Here is a tiny trained network, its code and every weight. The questions are about switching its units off for an input and a target symbol, where a switched-off unit gives its printed mean instead of its output.

import numpy as np


def w(rows, s, z=0):
    codes = np.array(rows[::2]) - 128.0
    scale = np.full(codes.shape[1], s)
    scale[-1] = z or s
    return codes * scale


def norm(h):
    return h / np.sqrt((h * h).mean(-1, keepdims=True) + 1e-5)


def f(y):
    return y / 2 * (1 + np.tanh(0.7978845608 * (y + 0.044715 * y**3)))


def softmax(a):
    e = np.exp(a - a.max(-1, keepdims=True))
    return e / e.sum(-1, keepdims=True)


def log_softmax(a):
    a = a - a.max(-1, keepdims=True)
    return a - np.log(np.exp(a).sum(-1, keepdims=True))


def net(x, mask):
    ids = ['αγδεζθλμξτφψ'.index(c) for c in x.split()]
    T = len(ids)
    res = E[ids] + P[:T]
    q, k, v = (norm(res) @ M[0].T for M in (Q, K, V))
    z = softmax(np.where(np.tri(T) > 0, q @ k.T / 2**0.5, -1e9)) @ v
    res = res + np.where(mask[0], z, O[0][:, -1]) @ O[0][:, :-1]
    y = f(norm(res) @ A[0][:, :-1].T + A[0][:, -1])
    res = res + np.where(mask[1:9], y, B[0][:, -1]) @ B[0][:, :-1]
    return log_softmax(norm(res)[-1] @ U[:, :-1].T + U[:, -1])


Q, K, V, O, A, B = {}, {}, {}, {}, {}, {}
E = w([
[137,97,99,3,116,197],'α',
[104,105,158,60,83,67],'γ',
[148,118,110,147,74,102],'δ',
[130,124,98,117,135,135],'ε',
[106,181,70,118,89,98],'ζ',
[152,49,169,167,174,158],'θ',
[147,143,110,107,152,102],'λ',
[104,125,100,145,123,153],'μ',
[86,99,77,135,132,91],'ξ',
[158,140,102,172,150,154],'τ',
[126,194,138,128,112,151],'φ',
[71,144,140,116,164,138],'ψ',
],0.018)
P = w([
[132,93,90,2,60,213],'0',
[129,107,97,19,81,198],'1',
[122,119,98,39,87,178],'2',
[127,126,95,76,99,169],'3',
[123,128,97,81,112,157],'4',
[119,137,91,103,120,143],'5',
[121,133,102,116,127,141],'6',
[117,147,90,130,125,131],'7',
[116,146,100,147,136,127],'8',
[115,154,99,153,141,108],'9',
[120,155,105,166,143,103],'10',
[116,161,109,186,141,93],'11',
[107,157,103,189,151,88],'12',
[114,159,110,199,153,86],'13',
],0.0073)
Q[0] = w([
[181,75,189,121,95,185],'h1',
[48,146,1,147,130,155],'h1',
],0.011)
K[0] = w([
[192,110,125,25,159,161],'h1',
[91,225,180,254,211,24],'h1',
],0.0073)
V[0] = w([
[150,253,186,162,124,197],'h1',
[22,154,168,101,144,112],'h1',
],0.0059)
O[0] = w([
[161,234,207,63,81,226,106],'h1',
[2,170,199,121,163,102,252],'h1',
],0.0059,0.0014)
A[0] = w([
[190,97,204,231,111,109,147],'n1',
[57,123,163,67,163,134,147],'n2',
[167,142,175,77,153,137,73],'n3',
[129,255,172,129,81,174,72],'n4',
[122,151,195,108,71,153,137],'n5',
[234,138,86,148,98,79,253],'n6',
[84,91,120,130,33,173,105],'n7',
[184,188,96,157,121,166,94],'n8',
],0.0084,0.0062)
B[0] = w([
[141,209,143,95,251,58,136],'n1',
[125,205,192,215,238,41,184],'n2',
[112,20,78,156,88,175,119],'n3',
[205,135,247,93,174,60,160],'n4',
[182,51,142,140,162,26,136],'n5',
[149,216,198,247,225,31,255],'n6',
[127,149,253,220,77,145,146],'n7',
[140,211,101,106,156,183,149],'n8',
],0.0049,0.0074)
U = w([
[145,105,113,62,119,157,254],'α',
[127,77,173,86,82,50,141],'γ',
[187,104,160,213,51,99,173],'δ',
[143,110,70,136,125,134,115],'ε',
[103,221,63,95,55,107,94],'ζ',
[157,34,168,160,189,153,138],'θ',
[183,147,56,74,186,56,77],'λ',
[76,122,99,191,90,201,238],'μ',
[52,59,53,165,123,100,100],'ξ',
[195,183,97,181,128,227,129],'τ',
[186,157,247,83,97,146,88],'φ',
[7,159,213,131,179,159,102],'ψ',
],0.011,0.0054)

Each question gives the input, a string of symbols that net reads in full, and the target symbol t.
The units are the heads (2 rows each of Q, K, V and O) and the neurons (one row each of A and B). Each row of codes is followed by its name. A weight is (code - 128) times the scale printed after its matrix; where a second scale follows, it is the last column's (O, A, B and U).
mask holds one flag per unit, heads first, then neurons. A switched-off unit (its flag False) gives its mean, the last column of its rows in O or B, instead of its output. The means were averaged over made-up inputs and are rounded, as every weight is.
A unit's drop is (log p(t) with every unit on - log p(t) with that unit switched off) / (log p(t) with every unit on - log p(t) with every unit switched off).
The circuit of an input: a set's keep is (log p(t) with only the set's units on - log p(t) with every unit switched off) / (log p(t) with every unit on - log p(t) with every unit switched off). Starting from all 9 units, units are removed one at a time, each time the one whose removal leaves the highest keep (on an exact tie, the one counted first), for as long as the keep stays at least 0.8.
units of the circuit, in order: the units of the circuit, biggest drop first
k most important neurons: the k neurons with the biggest drops, biggest first
drop of u: that unit's drop, to one decimal
input ξ λ ε, target ξ: units of the circuit, in order -> (h1 n4)
input ψ δ γ δ λ μ τ μ δ δ ε δ λ μ, target μ: units of the circuit, in order -> (n6 n2)
input ξ δ μ, target ξ: units of the circuit, in order -> (h1)
input φ ψ λ δ λ τ μ ψ λ δ ψ μ, target ψ: 2 most important neurons -> (n6 n4)
input ψ λ δ λ ψ ζ ξ ψ ζ λ φ ε, target φ: 2 most important neurons -> (n4 n6)
input λ ψ δ μ ζ λ δ λ ψ θ τ ψ φ, target φ: units of the circuit, in order -> (n4 h1)
input ε θ ψ τ φ, target φ: units of the circuit, in order -> (n4 n6)
input λ λ ψ δ μ ζ λ μ ψ λ λ φ μ, target φ: 2 most important neurons -> (n4 n6)
input λ θ δ τ φ ζ τ ξ λ ψ λ τ τ ε, target τ: units of the circuit, in order -> (h1 n8)
input λ ψ ζ ξ μ, target ξ: 2 most important neurons -> (n6 n8)
input μ λ φ μ, target φ: drop of n4 -> 0.2
input λ ψ τ α ψ ζ τ μ, target τ: drop of n2 -> 0.1
input ψ ζ γ δ δ ζ μ, target μ: drop of n7 -> 0.1
